(in the rows, 128 means zero)
Rows lie near named flat spaces through zero. A row that begins with a name and a colon came from that space; any other row is followed by the name of its block's space that it lies nearest.
fdsm: [165 130 130 166  62 125 108  69 167  96 125  76 110 105 189 145 169 103
  98 149]
tmfz: [ 60  90 133  99 142 169  43 184  86 150 134 154 134 183 130  93 103 183
   7 102]
fdsm: [119 140 166 100 117 181 135  78  93  87 102 126 175 113 133 136 139  90
  99  74]
tlgz: [118 104 165 101  50 152  76 102 122  52 102 119 194  94 168 196 150 160
  86 125]
fdsm: [139 142 128 139 147 133 177  92 116 115 117 136 136 114 126 125 126  79
 171 100]
tmfz: [ 80 112  74 152 203 105 163 171 107 175 122 185 104 185  99  68  65  89
 192  93]
ggqm: [123 133  85 104 150 173 160 107 116 120 119 154 118  96 161 152 102 149
 126 147]
tmfz: [114 160 109 102 111 139 131 123 155 155 104 102 115 157 105  99 111  76
 153 127]
ggqm: [129 136 105 149 104 140 115  96 151 136 119  98  95 146 161 100 131  82
 103 126]
tlgz: [140 142 117 132 140 113 150 133 142 147 133 123 110 129 112 119 125 118
 160 141]
ggqm: [112 134 123  96 110 167  96 127 130 134 121 115 123 135 139 125 124 143
  73 136]
tmfz: [134 131 134 125 129 127 112 142 134 145 142 116 113 134 122 119 137 148
 100 143]
tlgz: [105 141  75  94 163 149 154 152 130 162 120 154 105 135 115 120  82 141
 158 152]
tlgz: [125 124 109 134 103 152 137  81 129  91 104 128 137 108 174 149 124 102
 129 121]
mntz: [120 142 136  97 134 145 145 125 116 122 114 137 151 121 107 137 118 120
 148 116]
ggqm: [191 178 212 133 149 139 162  81 113 135 156  78 129 108  85 100 195  83
  97  92]
fdsm: [133 118 138 136  77 107 112 115 148  92 112 115 154 115 144 161 140 122
 152 135]
tlgz: [188 176 148 139  96  93 144 110 186 153 142  59  95 119 100 119 170  94
 163 166]
fdsm: [119 158 101  88 128 185 176  74 120 105  89 136 144 100 144 146 104  84
 159 114]
tmfz: [150 144 119 133 102 118 108 130 168 153 140  87  90 134 133 118 145 133
 109 168]
mntz: [121 124 135 106 149 137 146 139 104 116 126 157 154 111 114 150 117 152
 145 122]
mntz: [153 123 167 143 180 117 150 141  92 132 164 147 133 110 105 126 150 160
 113 113]
tmfz: [ 70  91 105 129 143 146 109 142  92 116 107 175 150 159 146 115  87 122
 114  86]
tlgz: [134 141 123 100 137  96 146 174 147 149 133 137 133 121  80 149 115 162
 194 166]
tlgz: [107 118 136 103 105 164  91 122 115 110 118 127 146 128 149 139 128 148
  70 121]
fdsm: [102 160  39  62 159 189 165 135 142 167 107 149  88 120 135 131  64 147
 149 179]
mntz: [105 132 105  97  68 157  85 117 157 119  98 102 129 138 156 138 117 123
  99 148]
mntz: [ 61  58 102 168 121 170  63 109  80  91 110 167 137 166 216 103 104 119
  21  66]
fdsm: [155  95 189 213 152  25 134 161 115 125 164 139 146 149  86 107 165 111
 181  87]
tlgz: [118  72 181 173 162  65 118 177  79 102 152 181 179 136 100 139 139 164
 148  82]
ggqm: [161  97 132 207 142  22 153 161 147 126 156 144 122 125 113 138 142 134
 222 143]
ggqm: [ 78 111 117  99  90 141  66 158 135 132 105 127 142 168 130 120 104 138
  95 125]
mntz: [ 92 131 101 141  60 163  69  82 157 128  89  79 105 184 177  76 122  40
  66  98]
tmfz: [133  85 101 188 140  97 156 110 115  85 129 171 135 101 180 159 120 131
 172 122]
ggqm: [ 94 121 117 102  76 154  49 146 150 143 117  98 115 166 146 111 122 145
  49 144]
ggqm: [123 116 116 150 144 100 158 130 122 117 120 154 140 128 123 133 112 106
 191 113]
fdsm: [146  74 151 195  96  20  33 223 172 164 188 104  91 169 121 118 166 217
  89 187]
mntz: [138 138 113  97  65 133  84 137 178 131 125  88 113 116 146 161 137 173
 103 196]
mntz: [146 145 158 150 162 121 156 114 111 144 141 120 121 140  99  89 146  83
 132  89]
tmfz: [139 126 102 155 118 108 132 123 153 134 131 118 101 129 147 125 127 118
 146 149]
[108 138 168  64 151 163 134 146  85 118 120 153 181 116  82 147 120 157
 120 102] -> ggqm
[114 146 119 103  70 156 139  71 144  82  72 112 166 117 148 153 118  59
 171 107] -> tmfz
[ 71 132 104  35 106 169 127 150 119 103  75 166 189 118 108 180  72 153
 176 136] -> fdsm
[145 144 160 112 147 131 174 110 106 105 123 141 165  96 100 152 137 116
 172 106] -> tmfz
[ 87 138 133  59 148 187 126 138  90 127 107 155 163 132 104 131  98 142
 103 103] -> fdsm
[120 117 129 123 144 114 142 147 115 120 126 156 149 121 113 145 115 144
 164 124] -> ggqm
[143 141 127 105 132 113 151 146 140 131 132 133 135 104 103 158 125 157
 175 160] -> mntz
[104 137 123 101 111 167 107 115 125 129 108 118 132 145 135 114 118 108
  92 113] -> ggqm
[125 132 137 146 113 142 104 105 131 135 127 100 112 154 143  91 142  88
  79 103] -> mntz
[ 94 111 100  98  81 159  83 128 138 106 102 130 141 128 167 156 108 155
  94 148] -> mntz
[ 96 114  95 132  98 131  95 131 145 130 106 124 119 160 152 113 106 107
 120 127] -> ggqm
[156 136 142 101  90 132  87 145 158 133 150  93 115 102 135 162 157 202
  76 193] -> mntz
[158 114 149 169 116 117  80 130 139 142 170  93  88 133 158 109 172 163
  35 148] -> mntz
[105 116 169 104 107 127 116 133 103  88 104 145 196 126 105 155 128 124
 148  90] -> fdsm
[151 116 117 181 134  77 149 128 145 128 140 130 111 126 135 126 136 113
 178 136] -> ggqm
[133 124 141 142 109 139 114 102 125 111 126 113 131 126 151 125 145 112
  95 113] -> tlgz
[108 112 109 131 136 127 136 132 117 116 116 155 140 129 138 136 106 127
 151 119] -> mntz
[153 137 132 157 133 131 147  91 129 125 135 112 110 119 146 114 147  94
 119 116] -> fdsm
[118 133 170  85 157 171 136 126  77 111 128 151 171 110 105 141 132 151
  93  93] -> mntz
[108 159 104  86 224 197 171 135  81 185 141 158  94 143  99  73  93 127
  86 104] -> fdsm
[112 145 123  73 120 159  99 156 137 155 127 116 120 138 109 126 117 165
  89 156] -> tlgz
[148 127 143 162 141 112 135 118 125 133 145 119 114 131 129 108 148 111
 119 115] -> fdsm
[103 130  97  89 181 111 151 201 122 171 135 173 124 140  73 129  81 179
 187 157] -> tlgz
[139 121 102 148 115 121 114 127 152 136 139 115  95 126 159 129 132 145
 109 161] -> ggqm

Rows lie near named flat spaces through zero. A row that begins with a name and a colon came from that space; any other row is followed by the name of its block's space that it lies nearest.
nm_bh: [134 113 132  33 141 126 177 146 129 100  77 194 158  76 174 122 107  56
 139 108]
hq_qp: [122 134 125 152 136  94  71 140 170 196 162 123 126 123 132 126  96 225
  96  94]
hq_qp: [ 74 131 125 130 125 156 111 157 145  85 102 124 161 153 140  85 167  69
 164 166]
lh_nt: [108 103 134 125 120 144 153 125  95 102 136 114 108 137 122 122 130 135
 110 128]
jm_zs: [132  72 108 134 127 120 121 157 144  87 158  56 143  85 162 111 159  24
 132 190]
jm_zs: [ 54 178  81 150 124 161 144 195 174 171 117  78  98 141  78  64 132 101
 135 126]
qf_dg: [201  78 115 136 114  89 127  76 147 107 180  72 132  77 151 150 133  88
 140 149]
qf_dg: [162 116 125 112 120  83  80  79 201 127 145 145 178 102 171 119 117 153
 169 106]
qf_dg: [143 184 103 140 155 108 109 152 108  74 141 134 114 189 122 172 166 187
 141 129]
hq_qp: [ 91 161 137 104 147 166 153 177  82  90  71 176 133 165 123 131 153  87
 135 146]
nm_bh: [140 126 116 101 145  99 111 134 125  51 142 143 146 148 167 149 153 156
 144 126]
qf_dg: [140 109 122 133 120 119 124 119 153 144 142 102 133  99 134 117 122 101
 131 135]
nm_bh: [ 79 126 135 130 144 129  91 172 119 111 129 142 137 160 147 118 137 178
 106 128]
hq_qp: [159 132 117 124 124 117 130 123 175 177 121 118 143  76 130 120 112  64
 145 134]
lh_nt: [145 182 114 155 114 120  72  95 237 177 102 137 189 121 124  93 141  75
 216 141]
hq_qp: [ 44 135 172 126 135 161  91 157 103 135  88 197 150 184 135 101 122 200
 106 112]
qf_dg: [104 113 120 138 119 128 111 146 178 180 134  99 138  92 130  87 110 101
 123 130]
lh_nt: [174 141 125 137 139  94 110 124 147 191 146 132 120  99 126 159  98 163
 107 106]
nm_bh: [156 141 105 147 106 114 121  72 172 106 152  94 134 137 117 118 145 130
 181 127]
lh_nt: [ 94  93 155 125  88 170 166  71 117 126 112 127 125 129 108  83 114 114
 138 118]
jm_zs: [146  74 164  93 132 119 131 106  83  83 126 166 148 115 173 153 123 132
 109 131]
lh_nt: [144 137 121 117 137 120 154 127  91 102 139 132  98 144 120 159 128 168
 111 111]
qf_dg: [161 110 104 157 125 124 152 135 115 123 164  52  95 102 111 144 145  67
 116 166]
jm_zs: [180 122  91  66 154  47 106 133 183  96 167 144 149  85 193 154 108 182
 134  80]
lh_nt: [ 91  87 158  99 113 163 173 113  76  98 107 150 118 133 128 110 117 124
 107 119]
nm_bh: [153 110 136 174 122 135 136 117  87 148 156  82  94 126 100 155 133 120
  97 156]
jm_zs: [ 89 147 118 133 114 155 146 134 150 152 110 118 119 135  99  87 123 113
 142 119]
nm_bh: [157 125 116 106 130 109 136 109 134  81 135 131 138 123 148 142 140 117
 153 127]
lh_nt: [129 119  91 187 131 106  90 161 156 136 192  31 105 126 120 125 152 130
 112 163]
qf_dg: [162  82 170  90 112 122 144  52 101  97 117 181 153 113 159 145 109 142
 135 108]
hq_qp: [143 121 105 136 126 119 139 122 121  79 158  85 112 137 127 137 153 119
 139 144]
qf_dg: [152 130  78 173 138  96 103 166 159 130 190  33 104 112 123 138 153 110
 120 162]
jm_zs: [156 206 165 199 123 154 113  77  80 199 104 172 100 201  51 180 125 214
 127 115]
jm_zs: [114 163 130 145 111 151 139 103 143 165 108 137 119 147  88 109 118 142
 147 109]
lh_nt: [150 130 131 137 105 130 157  68 126 150 141 120 101 128  96 131 106 167
 131  96]
nm_bh: [104  93 150 177 141 139 104 171  57 127 161  90  96 154 122 154 143 162
  57 166]
hq_qp: [ 83 138 143 121 133 154 121 153 116 114  93 160 146 155 132 109 140 118
 134 137]
hq_qp: [ 89 141  99 148 142 127 106 171 114  50 157  89 115 188 131 125 177 165
 132 149]
jm_zs: [162 105 162 165 141 129 106 127  58 111 139 125 126 145 134 184 154 118
  98 178]
[139 146 118 111 140 108 115 129 138  97 129 149 140 142 145 141 137 156
 145 115] -> nm_bh
[104  94 146  93 142 140 146 171  90 116 108 152 132 108 154 128 119  97
  91 137] -> nm_bh
[ 36 153 149 123 144 169  99 190 107 100  77 181 154 192 135  96 153 144
 129 141] -> hq_qp
[127 143 117 162 108 130 112  95 164 143 144  98 127 143 104 108 134 143
 156 127] -> nm_bh
[ 91 140 135 116 134 120  87 142 165 149 116 166 155 140 147 103 112 184
 130  99] -> qf_dg
[ 77 135 145 124 136 154 123 152  88  86 107 158 130 181 129 121 147 161
 121 131] -> hq_qp
[106 102 146 119 122 144 134 130 119 131 116 136 136 118 136 110 120 111
 117 132] -> lh_nt
[ 72 122 109 159 143 126  94 208 143 169 158  78 106 129 123 102 123 159
  77 135] -> qf_dg
[162 161  97 120 150 115 157 161 107 113 133 115  98 126 115 167 140 110
 122 132] -> hq_qp
[150 119 145  87 167 103 134 178  76 141 120 181 118 106 159 183 100 162
  64 108] -> lh_nt
[146 101 138 127 108 129 137  86 142 138 131 119 139 100 131 117 118  98
 141 130] -> hq_qp
[150 137 111 124 139 123 161 134  82  76 144 112  94 149 117 164 147 140
 119 131] -> hq_qp
[ 78  97 138 132  78 186 195  59  91  60 126  96  99 170  88  78 144 124
 154 124] -> lh_nt
[168 122 143 102 117 114 131  66 138 103 116 168 158 120 148 140 124 127
 165 114] -> qf_dg
[151 203 116  98 137 126 133 106 148  85  79 195 160 167 127 143 153 119
 203 114] -> lh_nt
[129  60 171  94 102 128 129  70 146 154 118 162 164  75 163  99  84 118
 123 106] -> qf_dg
[148 124 142 108 163  98  91 183 134 183 116 170 152  85 167 157 102 124
  88 128] -> lh_nt
[ 83 149  93 101 133 128 142 173 169 138 123 120 118 121 125  87 114 138
 129  97] -> jm_zs
[ 95 182  79 139 171 123 125 222  80  30 150  98  87 211 119 160 191 176
 116 148] -> hq_qp
[191 129 148 181 112 125 107  61 120 142 140 112 137 134 109 163 147 106
 153 163] -> jm_zs
[ 92 123 145 132 135 140 133 130  51  58 143 144  97 203 122 150 145 234
  95 113] -> hq_qp
[ 76 143 125 129 112 145 110 127 183 156 109 136 149 136 121  69 118 136
 154 110] -> nm_bh
[118 119 134 120 125 120 108 122 155 144 127 141 147 118 143 111 115 143
 131 115] -> qf_dg
[175 161 140 120 107 122 146  46 156 185 108 173 131 116 101 138  89 163
 159  77] -> lh_nt
[181 178  97 140 144  92 122 123 138 130 153 121 106 142 113 174 134 176
 138 110] -> lh_nt

Each name stands for a flat space through zero: a line, a plane or more. A row that begins with a name and a colon came from that space; any other row is followed by the name of the space it lies nearest, among the names in its block.
rm_rp: [154 108 151 129 129 179 118 116 160 123 174 129 128 168 121 147 122 166
 131 186]
rm_rp: [106 167 103 126 127 113 149 143 156 145 132 103 144 129 128 123 139 135
 129 114]
dq_bp: [ 96  85 128 144 120 118  65 133 132 129  60  79  92 105 172 142 108 149
 165  94]
tj_pg: [129 115 161 175 154 151 177 126 147 208 126 148  73 166  97 108 108 165
 177 145]
sr_rz: [ 99 168 133 122 148 118  88 132 134  57 121 114 159  94 154 137 162 142
 138 152]
dq_bp: [ 82 111 126 130 135 111 105 142 126 145  92 123  78 125 123 115 110 144
 157 110]
bm_mz: [ 70 172  84 121 123  95 125 144 167 138  97  88 132 115 143 124 118 135
 138  79]
dq_bp: [148  50 146 139 106 135  42 149 104  93 119  69 127 106 176 165 169 146
 147 159]
bm_mz: [177 123 187 164 157 165 150  62 107 106 114 212 127 126 127 130  85 110
 139 137]
sr_rz: [198 168 149  92 149 163 186 100  88 147  39  38 173  91 188  85 151 126
  36 109]
bm_mz: [184  71 186 146 140 174 120 116  98 127 148 144 111 145 124 133 144 148
 134 193]
sr_rz: [146  74 136 124 113 153 115 155 132 159 171 103 103 166 110 136 147 160
 131 177]
tj_pg: [146 136 135 168 137 124 203 144 133 215 137 125 113 149 104 105 145 135
 151 126]
rm_rp: [ 98 163 113 127 137  96 140 143 123 129 109 122 132 106 128 112 143 119
 133 106]
bm_mz: [ 94 151 117 120 135 131 123 127 161 125 129 129 118 140 121 127 107 148
 137 126]
rm_rp: [114 178 134 136 151 130 124  90 145  98  55 109 151  90 178 126 101 131
 128  86]
sr_rz: [139  87 106 175  95  82 159 110 103 181 109 198 103 122 110 134  70  53
 157  33]
bm_mz: [150 118 141 125 129 153 139  97 129 127 134 166 122 146 116 130  90 120
 115 128]
bm_mz: [122 125 115 100 119 133 125 138 133 121 168 143 125 151 100 128 127 128
 109 148]
tj_pg: [130 134 162 146 158 128 139 135 101 129 115 135 115 114 125 109 159 141
 147 157]
sr_rz: [104  97 131 120 125 150  82 168 162 131 172  81 103 162 120 143 159 193
 154 196]
sr_rz: [ 62 197 121 123 156 108  88 126 160  49 122 139 151  99 142 137 137 145
 155 137]
dq_bp: [181 168 126 130 123 127 165 107 115  99 147 136 203 105 147 137 156  87
  90 122]
dq_bp: [ 75 100 129 132 136  81  99 169  85 129 122 157  72 113  95 109 150 122
 167 132]
rm_rp: [160  84 145 143 115 147 104  96 120 111 124 157 126 130 141 153  94 112
 132 119]
rm_rp: [116 155  64 166  82  85 144 116 188 148 137 132 174 122 148 169  88  82
 153  34]
dq_bp: [120 140 125 135 133 108 109 120 111 117  39  73 141  74 189 124 130 120
 126  74]
rm_rp: [ 89 167 135 161 152  88 111 110 118  78  90 178 136  79 143 131 119 101
 172  93]
bm_mz: [101 150 131  98 142 175 131  86 184 112 167 200 100 187  80 129  44 154
 120 150]
tj_pg: [124 153 116 128 130 101 152 141 111 131 134 138 143 114 118 116 151 105
 122 117]
sr_rz: [ 44 125  98 155 119  98  92 148 188 138 154 163  82 153  98 149  88 149
 205 110]
dq_bp: [144 131 130 127 126 133 129 123 125 120 126 116 146 121 141 133 137 125
 118 129]
tj_pg: [112 133 156 125 156 133 111 118 108  94 115 162 109 118 119 116 126 135
 138 151]
tj_pg: [154 120 108 141 104 126 155 143 145 177 139  82 147 138 140 136 144 127
 123 112]
bm_mz: [112 151 159 178 161 115 119 129 126 118  79 106 131  87 166 126 159 149
 182 130]
tj_pg: [ 77 140 105 161 127  89 143 148 154 168 131 152  98 135 103 125 113 126
 183  95]
tj_pg: [137 118 113  96 108 150 110 103 146 107 139 137 136 146 129 143  84 120
  94 117]
sr_rz: [ 91 144 113 137 128 111 129 122 152 125 143 179 113 139 101 132  93 118
 155 108]
dq_bp: [ 83 118 126 133 137  92 100 146 101 130  66 111  92  94 142 111 131 127
 154  95]
rm_rp: [ 86 115 135 161 138  59 106 154  70  91 153 229 101  96  84 125 155  79
 187 128]
[ 87  65 126 152 113  91  69 160 108 120 145 163  77 126 106 145 132 122
 189 131] -> dq_bp
[186 108 198 181 159 137 135 107  66  98 120 173 141  93 143 129 170 111
 155 169] -> bm_mz
[101 175 156 122 174 128 121 113 112  90  65 120 126  89 153 102 136 146
 129 132] -> rm_rp
[152 103 139 120 123 154 123 121 127 134 136 120 123 144 129 132 121 138
 114 146] -> rm_rp
[103 208 140  69 172 179 141 120 173  88 155 113 144 157 110 103 135 190
  85 201] -> sr_rz
[ 97 167 103 150 125  95 137 132 156 124 135 141 148 116 129 138 127 114
 156  97] -> rm_rp
[ 96 124  84 104  95 108  73 128 153  85 132 119 145 120 145 159 102 111
 120  92] -> tj_pg
[169 178 151  95 154 149 158  97  94  76 126 147 178 106 135 109 148 107
  65 152] -> sr_rz
[114 145 109 134 121 117 140 145 154 141 161 127 137 141 114 134 139 132
 140 131] -> rm_rp
[126 120 129 133 126 112 117 137 109 116 127 133 130 114 130 130 144 116
 135 127] -> dq_bp
[101 144  87 104 109 121 133 125 163 149 115 109 124 142 127 127  86 125
 110  81] -> bm_mz
[152 142  98 132 104  96 152 159 116 147 137  73 178 104 150 131 187 103
 108 108] -> tj_pg
[117 128 127 130 131  96 140 152  94 118 174 187 121 127  82 118 158 100
 139 148] -> dq_bp
[105 167 117  92 148 102 150 144  88 143  45  71 123  86 149  78 149 122
  88  89] -> rm_rp
[187  36 140 117  92 170 118 134 115 158 195 137 105 183  98 148 122 132
 107 175] -> rm_rp
[159  50 140 158  98 122  96 113  99 112 166 205 112 137 109 163 102  85
 155 125] -> rm_rp
[166 130 132 141 119 103 104 124  83  79  86  85 190  59 195 145 179  90
 112 104] -> dq_bp
[119 134 115 144 124 109 136 124 129 156  67  94 125 104 159 122 113 119
 136  70] -> sr_rz
[117 162 133 102 145 148 142 115 145  97 182 188 132 158  84 121 114 134
 112 170] -> sr_rz
[ 77 159  77 148 110  63 150 159 146 157 141 145 129 120 106 127 130  96
 161  72] -> tj_pg
[148 143 129 104 138 163 165 129 141 195  49   9 124 128 173  94 130 173
  82 109] -> sr_rz
[ 82 150 164 156 176  97 120 145  92 104 104 169  95  95 112 102 162 138
 182 153] -> tj_pg
[ 95 112 128 122 128 142  89 158 164 121 175 111 106 160 110 143 145 179
 157 185] -> sr_rz

Each name stands for a flat space through zero: a line, a plane or more. A row that begins with a name and a colon came from that space; any other row is followed by the name of the space it lies nearest, among the names in its block.
lt-mt: [130 144  79 109  98 138  43  89 134 230 167 120  78 100  74 118 178 141
 150 156]
qq-hz: [144 123 171 130 132 114 109 186 165 143  58  92 159 100 146 137 135 156
 137 146]
lt-mt: [ 82 131 151 122 114 140  92 162 157 146  62  81 111 115 132 118  87 114
 117 152]
mr-qg: [202  90  72  99  72 100 158 108  40 138 198 204 136 127  53 153 139 109
 153  96]
mr-qg: [115 121 121 158 148 142 146  80 119  97 112 154  93 107 113 124 116 140
 136 175]
qq-hz: [115 131 128 107 124 116 125 141 123 149 109 121 124 160 124 127 109 105
 108 115]
dn-pp: [110 150 127 109 117 144  64 144 162 200 119  95 113 115 132 112 148 129
 132 146]
cm-mf: [161 135  91  89 146 123 122 102 101 194 150 199 119 131 107 106 130  99
 133 185]
cm-mf: [127 149 114 124 124 118 101 129 146 114 224  83 157 136 141 124 138 126
 115  73]
dn-pp: [155 133 148 120 146 118 142 159 140 135 123 134 167 140 161 130 151 136
 129 115]
lt-mt: [137 119 135 141 127 130 162 136 117  64 163 134 158 120 146 131 109 122
 130 106]
qq-hz: [118 139 114 125 129  50  57 121 161 142 152  25 133 139  73 145 102 146
  88  97]
dn-pp: [128 135 111 110 166  78 105  96 130 184  82 131 100 159  85 126 109 124
  98 173]
cm-mf: [129 146  99 126 126 122 122  97 122 132 216 117 128 165 127 131 166 131
 117  66]
qq-hz: [143 126 114 139 120  90  91 115 139 120 165  82 136 105  89 143 129 154
 126 115]
hs-fr: [ 95 141 141 135 129 167 133 130 142 131 114 124 111 143 165 118 147 126
 129 117]
hs-fr: [142 100 124 126  93 102 138 131  97 145  78 129 109 147  79 162 139 141
 131  99]
hs-fr: [144 124 147 139 149  93 121 146 151 103 114  97 159 109 128 136 109 147
 121 140]
hs-fr: [169  96  99 122  73  83 127 126  83 115 171 119 138 125  58 166 129 136
 136  70]
mr-qg: [173 112 119 147 156 110 148  92 113 118 117 175 126  95 101 136 143 159
 150 182]
qq-hz: [154 112 146 158 122 131 133 142 138  81 131 120 155  69 132 139 134 163
 157 142]
qq-hz: [152 125 137 147 142 100 102 133 155 106 139  94 154  78 116 134 124 162
 137 152]
qq-hz: [122 126 135 171 113 159 130 110 139  95 146 110 115 101 137 142 180 174
 157 103]
dn-pp: [ 70 155 113 138 134 122  85  81 153 179 109  70  62 188 107 135 165 148
  97  92]
lt-mt: [155 134 107  99  92 127  90 146 124 186 177 122 141 123 115 130 167 126
 143  99]
lt-mt: [ 69 124  93 120  63 208  89  97 104 170 123 151  41  87  94 103 111  94
 156 173]
mr-qg: [137 114 110  89  83 133 135 149  86 161 131 161 124 147 107 130 113  86
 130 108]
cm-mf: [ 96 134 142 159 153 171 137  96 144 130  70 148  82 115 147 117 149 150
 142 180]
lt-mt: [153 131 125 107 102 116 103 164 133 148 170 105 164 122 130 133 143 126
 134  91]
dn-pp: [114 116 119 130 121 128 143 109 105 119 104 145 101 136 103 131 102 115
 122 140]
dn-pp: [121 124 108 144 132 117 129  89 118  96 160 124 113 120 101 130 110 132
 122 132]
hs-fr: [179 144 107  90 130 155  91 135 131 221 163 187 140  86 137  99 180 124
 168 191]
cm-mf: [166 105 154 146 137 128 141 143 131 129  54 158 135  76 122 138 143 165
 163 190]
qq-hz: [151 102 123 153  84 150 152 124 100  83 160 145 131  91 114 149 155 151
 166  99]
hs-fr: [173 139  89 121 166 103 139  86 111 102 243 169 162 116 123 111 119 116
 125 146]
cm-mf: [123 123 133 123 117 129 151 141 115 113 127 130 135 153 137 134 121 114
 120  94]
mr-qg: [127 125 147 100 120 130 162 166 111 166  67 152 131 193 150 137 144 106
 115  90]
lt-mt: [117 143 134 149 139 141  81 117 170 144 128  92 116  84 132 119 154 164
 143 162]
cm-mf: [168  95 136 110 120 103 138 154 103 155  42 170 132  98  89 138  97 123
 143 192]
dn-pp: [198 104 133 101 129  81 113 175 122 140 110 148 184  64  98 128  83 122
 145 196]
lt-mt: [136 132 128 165 184 120 157  73 134  97 122 152 114 130 132 130 151 164
 128 160]
hs-fr: [ 99 124 146 147 153 138 182 100 114 133  35 157  81 197 138 144 157 141
 113 114]
mr-qg: [155 111 112 129 111 102 133 120 104 113 152 133 136 118  92 145 123 134
 134 114]
dn-pp: [122 137 152 137 112 174 147 161 141 107 155 123 153 132 190 126 171 134
 145  76]
mr-qg: [125 116 117 116  84 106 111 148 114 114 156  91 139 129  97 142  97 111
 118  82]
cm-mf: [156 124 118 111 106  80  91 157 134 125 180  79 171 111 100 139 106 126
 119  97]
dn-pp: [118 133 123 114  96 165  82 149 141 157 144 120 123  74 130 106 119 114
 152 163]
cm-mf: [105 139 115 116 137 148 137 108 117 145 131 154 103 156 137 112 121 101
 117 136]
hs-fr: [132 116 115 128 127  94 130 118 114  92 150 117 137 122  96 134  79 116
 112 128]
mr-qg: [147 108 161 155 155  71 117 145 157  99  50  85 148  90 101 149  96 171
 123 172]
mr-qg: [ 76 139 116 136 127 182 137  93 120 119 133 150  80 134 143 105 113 102
 127 147]
qq-hz: [135 123  86 116  97 130 131  93  87 144 184 154 104 149  91 135 145 114
 132  94]
lt-mt: [122 121 104 117 105 144 137 108  96 137 144 161 103 134 107 125 121 106
 133 128]
[154  93 157 138  70 105 130 188 122 104  88  83 159 109 107 172 138 158
 146  69] -> dn-pp
[ 59 134 159 146 102 178 134 147 146 116  74  88  94 156 165 131 136 127
 121  84] -> hs-fr
[113 125 154 142 147 128 151 141 139  91  91 119 137 131 151 128 104 129
 118 134] -> lt-mt
[114 131 128 130 133 135 134 121 128 120 126 130 120 136 134 123 118 121
 122 130] -> hs-fr
[149 121 112 171 180 140 136  52 128 100 125 186  97  52 105 112 130 166
 161 248] -> mr-qg
[ 78 173 116 136 165 184 128 102 156  67 253 123 143 120 203  74  95  87
 112 133] -> hs-fr
[138  96 156 157  90 132 191 158 102  49 116 122 153 143 142 167 143 147
 140  43] -> dn-pp
[ 90 144 122 129 140 176  84 112 155 141 125 134  97  60 137  83  86 109
 142 229] -> mr-qg
[ 94 123 153 106 121 107 119 173 138 137  51  91 128 154 126 128  63  95
  94 129] -> lt-mt
[ 92 151 149 132 132 170 102 154 170 119 144  93 139 104 181 102 120 120
 130 136] -> hs-fr
[ 94 143  83 132 138 154  98  61 122 125 188 145  80  94 102  93  88 102
 127 191] -> dn-pp
[143 115 113 124  94 156 151 120  92 137 145 173 114 130 121 135 160 124
 153 108] -> qq-hz
[171 145 128 129 166  90 105 131 159 127 187 107 179 109 140 124 148 153
 126 134] -> dn-pp
[ 98 147  72  88 151 149 124  54  90 216 123 209  48 178  96  93 116  73
 109 191] -> cm-mf
[108 132  80 133 121 188 114  61 103 124 191 188  76  66 107  89 104 101
 157 211] -> mr-qg
[ 83 129 162 172 130 155 130 131 161  81  85  80 111 114 155 135 132 160
 131 119] -> cm-mf
[144 119 110 124  96 127 130 122 104 134 161 136 125 134 107 142 152 130
 139  91] -> hs-fr
[154 132 129 110 153 128 130 135 129 159 115 169 141 115 139 112 128 119
 136 180] -> qq-hz
[ 50 166 119 121 194 187 146  80 139 115 132 175  84 149 184  62  58  61
  95 212] -> hs-fr
[137 120 137 139 135 105 129 131 134 112 109 112 136 121 116 140 121 145
 125 131] -> mr-qg
[131 114 144 113  87 158 150 166 107 161  77 154 121 149 141 140 162 121
 147  97] -> qq-hz
[159 133 124 103 121  90  74 149 146 212 105 101 134 128  98 139 165 150
 130 131] -> qq-hz
